Below are the code and all the weights of a small trained network. Each question names an input and a target symbol and asks about switching units off, where a switched-off unit gives its printed mean instead of its output.

import numpy as np


def w(rows, s, z=0):
    codes = np.array(rows[::2]) - 128.0
    scale = np.full(codes.shape[1], s)
    scale[-1] = z or s
    return codes * scale


def norm(h):
    return h / np.sqrt((h * h).mean(-1, keepdims=True) + 1e-5)


def f(y):
    return np.maximum(y, 0)


def softmax(a):
    e = np.exp(a - a.max(-1, keepdims=True))
    return e / e.sum(-1, keepdims=True)


def log_softmax(a):
    a = a - a.max(-1, keepdims=True)
    return a - np.log(np.exp(a).sum(-1, keepdims=True))


def net(x, mask):
    ids = ['αβδεζηλπστφψω'.index(c) for c in x.split()]
    T = len(ids)
    res = E[ids] + P[:T]
    u = 0
    for l in range(2):
        q, k, v = (norm(res) @ M[l].T for M in (Q, K, V))
        z = softmax(np.where(np.tri(T) > 0, q @ k.T / 3**0.5, -1e9)) @ v
        res = res + np.where(mask[u], z, O[l][:, -1]) @ O[l][:, :-1]
        u += 1
        y = f(norm(res) @ A[l][:, :-1].T + A[l][:, -1])
        res = res + np.where(mask[u : u + 8], y, B[l][:, -1]) @ B[l][:, :-1]
        u += 8
    return log_softmax(norm(res)[-1] @ U[:, :-1].T + U[:, -1])


Q, K, V, O, A, B = {}, {}, {}, {}, {}, {}
E = w([
[140,144,120,56,82,97,121,117,122,139,131,130],'α',
[119,124,120,117,112,167,87,110,134,135,113,180],'β',
[111,140,86,144,120,110,126,152,147,113,135,170],'δ',
[114,196,100,129,101,143,115,116,126,125,182,155],'ε',
[144,143,133,72,102,164,80,92,97,127,134,139],'ζ',
[122,111,98,132,131,113,101,161,131,112,108,169],'η',
[108,152,149,106,165,141,103,151,125,125,124,170],'λ',
[119,156,113,97,112,83,133,170,133,132,159,159],'π',
[140,79,110,106,128,135,108,133,143,138,71,167],'σ',
[168,143,115,160,159,145,101,145,90,150,123,162],'τ',
[138,94,141,48,99,120,103,125,120,149,86,158],'φ',
[111,118,95,154,133,158,106,121,153,132,99,181],'ψ',
[60,88,158,229,50,166,252,144,57,113,23,82],'ω',
],0.018)
P = w([
[238,155,193,171,158,116,50,165,202,63,87,135],'0',
[135,126,71,127,135,40,44,71,112,86,104,133],'1',
[172,173,46,70,178,120,98,128,97,80,56,161],'2',
[197,176,69,83,129,192,74,219,153,89,74,128],'3',
[99,117,142,187,90,159,21,229,178,192,161,52],'4',
[83,130,167,219,124,20,19,116,111,198,135,101],'5',
[78,217,128,146,167,74,132,91,29,164,60,199],'6',
[129,163,59,84,89,205,143,224,71,125,83,158],'7',
[149,118,169,166,55,216,117,254,134,175,157,138],'8',
[80,74,178,190,73,103,135,173,60,205,195,170],'9',
[89,163,103,164,62,5,62,66,66,219,100,187],'10',
[151,184,54,82,85,147,133,152,16,145,132,218],'11',
[116,181,9,144,13,173,45,240,78,252,126,131],'12',
],0.0085)
Q[0] = w([
[113,204,143,161,126,10,129,2,47,82,62,247],'0.h1',
[60,55,244,219,131,25,77,83,152,177,205,72],'0.h1',
[44,149,74,114,9,148,33,233,17,239,70,235],'0.h1',
],0.0096)
K[0] = w([
[195,209,68,59,88,241,195,233,126,70,41,135],'0.h1',
[98,195,70,105,180,72,159,42,37,105,54,216],'0.h1',
[48,124,217,207,73,133,254,115,26,82,69,78],'0.h1',
],0.011)
V[0] = w([
[147,1,178,54,142,106,140,149,94,150,26,99],'0.h1',
[169,183,171,11,117,62,145,147,80,113,203,41],'0.h1',
[138,113,60,203,159,26,245,225,148,101,107,103],'0.h1',
],0.0096)
O[0] = w([
[188,126,155,152,100,97,239,243,76,53,91,126,161],'0.h1',
[236,42,10,97,146,147,139,132,145,150,215,225,2],'0.h1',
[62,107,121,14,217,199,130,151,51,73,198,90,155],'0.h1',
],0.011,0.0091)
A[0] = w([
[83,127,193,191,148,153,224,130,47,31,102,2,93],'0.n1',
[145,41,44,39,157,126,109,122,141,223,187,175,155],'0.n2',
[16,187,141,84,140,180,41,139,137,94,140,42,132],'0.n3',
[125,135,192,165,146,226,192,70,139,115,112,183,172],'0.n4',
[121,65,88,32,181,180,140,130,136,142,224,154,2],'0.n5',
[103,102,182,87,116,150,225,160,116,135,221,194,103],'0.n6',
[73,107,111,69,228,222,80,77,114,167,252,28,77],'0.n7',
[86,142,234,117,11,120,129,177,104,198,130,173,156],'0.n8',
],0.0088)
B[0] = w([
[109,88,67,82,116,224,210,86,179,215,164,62,247],'0.n1',
[101,161,209,137,172,206,103,112,120,106,214,150,178],'0.n2',
[183,97,170,72,203,47,124,167,67,197,64,187,250],'0.n3',
[142,85,44,91,90,89,116,195,52,80,152,101,149],'0.n4',
[134,18,19,187,255,6,124,27,52,90,163,135,148],'0.n5',
[124,97,54,209,158,64,81,203,60,189,119,164,146],'0.n6',
[45,80,189,124,103,89,203,17,118,59,89,165,183],'0.n7',
[157,160,4,189,156,87,90,151,89,90,115,173,211],'0.n8',
],0.0097,0.016)
Q[1] = w([
[157,114,40,114,108,128,138,207,97,61,153,186],'1.h1',
[138,197,154,190,157,166,31,145,217,74,171,103],'1.h1',
[103,1,172,183,152,119,181,68,130,101,229,113],'1.h1',
],0.0085)
K[1] = w([
[181,125,66,178,151,140,179,237,110,108,174,169],'1.h1',
[161,190,68,106,130,46,53,86,246,108,93,142],'1.h1',
[177,103,78,2,99,121,159,43,146,110,98,130],'1.h1',
],0.0082)
V[1] = w([
[102,208,80,53,39,22,136,52,126,200,149,183],'1.h1',
[177,111,115,161,34,214,193,3,20,185,147,39],'1.h1',
[62,99,201,39,3,138,220,85,202,101,178,130],'1.h1',
],0.0054)
O[1] = w([
[202,221,214,104,2,163,145,56,21,162,182,184,137],'1.h1',
[85,147,190,240,237,238,187,233,181,160,147,61,160],'1.h1',
[54,146,160,54,53,241,234,139,137,173,15,238,4],'1.h1',
],0.0059,0.0037)
A[1] = w([
[72,66,60,2,175,144,188,220,29,170,152,52,30],'1.n1',
[193,136,91,177,62,92,156,136,77,87,126,118,246],'1.n2',
[72,202,131,108,126,67,132,144,83,150,86,63,4],'1.n3',
[66,105,184,145,71,236,248,187,150,56,132,4,183],'1.n4',
[200,100,59,156,108,104,83,155,198,80,207,212,72],'1.n5',
[128,66,102,134,96,117,65,97,115,127,191,208,201],'1.n6',
[118,137,187,152,84,152,218,69,101,150,159,78,199],'1.n7',
[55,76,136,36,206,191,150,112,125,15,218,138,87],'1.n8',
],0.011,0.0038)
B[1] = w([
[82,99,84,121,6,100,120,124,116,149,191,126,253],'1.n1',
[70,118,137,82,142,119,114,167,139,74,121,90,171],'1.n2',
[199,106,142,142,137,179,132,145,136,149,173,96,180],'1.n3',
[68,75,35,154,113,155,143,102,151,166,101,82,189],'1.n4',
[123,140,138,70,134,167,198,95,77,168,87,111,165],'1.n5',
[135,142,96,90,167,162,171,102,136,119,151,123,168],'1.n6',
[119,87,107,119,123,205,130,179,168,98,105,130,147],'1.n7',
[166,110,142,210,85,130,135,108,117,107,68,82,179],'1.n8',
],0.015,0.024)
U = w([
[57,84,110,118,113,215,150,119,205,107,99,26,147],'α',
[158,65,120,92,34,70,92,144,89,144,253,159,144],'β',
[199,62,44,113,218,95,17,202,118,138,158,175,143],'δ',
[141,102,173,129,128,111,199,231,90,39,108,177,167],'ε',
[64,197,14,40,159,130,81,63,76,83,71,60,2],'ζ',
[230,99,80,170,92,65,195,45,146,201,70,155,38],'η',
[24,124,235,91,121,122,125,112,56,145,68,171,105],'λ',
[63,185,112,83,142,172,46,82,208,153,154,179,171],'π',
[180,157,140,62,192,215,212,159,118,157,165,139,148],'σ',
[169,64,109,222,169,119,142,73,85,43,191,126,154],'τ',
[116,121,125,132,140,112,141,125,126,138,147,113,101],'φ',
[111,187,139,215,58,102,55,101,140,55,136,137,171],'ψ',
[145,161,196,155,183,183,143,133,90,207,83,45,119],'ω',
],0.0063,0.0072)

Each question gives the input, a string of symbols that net reads in full, and the target symbol t.
The units are the heads (3 rows each of Q, K, V and O) and the neurons (one row each of A and B). Each row of codes is followed by its name. A weight is (code - 128) times the scale printed after its matrix; where a second scale follows, it is the last column's (O, A, B and U).
mask holds one flag per unit, layer by layer, with each layer's heads first. A switched-off unit (its flag False) gives its mean, the last column of its rows in O or B, instead of its output. The means were averaged over made-up inputs and are rounded, as every weight is.
A unit's drop is (log p(t) with every unit on - log p(t) with that unit switched off) / (log p(t) with every unit on - log p(t) with every unit switched off).
The circuit of an input: a set's keep is (log p(t) with only the set's units on - log p(t) with every unit switched off) / (log p(t) with every unit on - log p(t) with every unit switched off). Starting from the 12 units with the biggest drops (on a tie, the unit counted first), units are removed one at a time, each time the one whose removal leaves the highest keep (on an exact tie, the one counted first), for as long as the keep stays at least 0.8.
units of the circuit, in order: the units of the circuit, biggest drop first
k most important neurons: the k neurons with the biggest drops, biggest first
k most important neurons of layer l: the k neurons of layer l with the biggest drops, biggest first
drop when u is switched off: that unit's drop, to one decimal
input π π β π η σ ζ, target τ: most important neuron of layer 1 -> 1.n8
input σ η ζ δ λ, target β: units of the circuit, in order -> 1.n1, 1.n4
input α φ δ α α, target ε: units of the circuit, in order -> 0.h1, 1.n1, 1.n2
input φ δ ζ, target ε: units of the circuit, in order -> 0.h1, 1.n1, 1.n2
input ψ ψ η, target ω: units of the circuit, in order -> 0.h1, 1.n1, 1.n3
input π σ ψ β ε ζ λ ε λ α, target ζ: 3 most important neurons of layer 1 -> 1.n1, 1.n2, 1.n5
input ζ σ φ α, target η: 2 most important neurons -> 1.n1, 1.n5
input β φ α α, target ψ: 2 most important neurons -> 0.n1, 0.n3
input π η δ η λ ψ η ζ φ, target ω: 2 most important neurons of layer 1 -> 1.n1, 1.n3
input ψ α π τ β τ π α π φ η, target σ: 2 most important neurons of layer 1 -> 1.n5, 1.n1
input π φ δ τ λ α ψ, target δ: 2 most important neurons -> 0.n1, 1.n1
input π η ε λ α, target β: 3 most important neurons -> 0.n3, 1.n1, 1.n4
input ζ ε η λ δ δ π ψ δ, target λ: 2 most important neurons -> 0.n7, 0.n3
input η α τ β ψ α α δ ε, target σ: 2 most important neurons -> 1.n5, 1.n1
input ε ε π π β ζ φ η ψ λ, target ε: 3 most important neurons -> 1.n1, 1.n2, 1.n4
input δ ζ ψ π π σ τ, target τ: most important neuron -> 1.n8
input π α ψ ζ η δ λ ψ, target β: 2 most important neurons -> 1.n1, 0.n3
input η λ β λ β η, target ψ: units of the circuit, in order -> 0.h1, 0.n3, 0.n1
input λ φ π φ β λ φ η λ, target ζ: 2 most important neurons of layer 1 -> 1.n5, 1.n1
input π φ α λ α π ψ, target ζ: 2 most important neurons of layer 1 -> 1.n1, 1.n2
input π φ ψ φ λ ε π λ β π φ, target ζ: 4 most important neurons -> 0.n3, 1.n1, 1.n2, 1.n5
input δ ε ζ δ π φ β α ε, target ε: 2 most important neurons of layer 1 -> 1.n1, 1.n2
input σ η η α π λ φ σ η, target ζ: 3 most important neurons of layer 1 -> 1.n5, 1.n1, 1.n2
input ζ τ β π, target η: drop when 1.n5 is switched off -> 0.2
input ζ ζ β ζ ζ, target η: drop when 0.n1 is switched off -> 0.1
input η β δ η ψ α, target λ: drop when 0.n7 is switched off -> 0.4
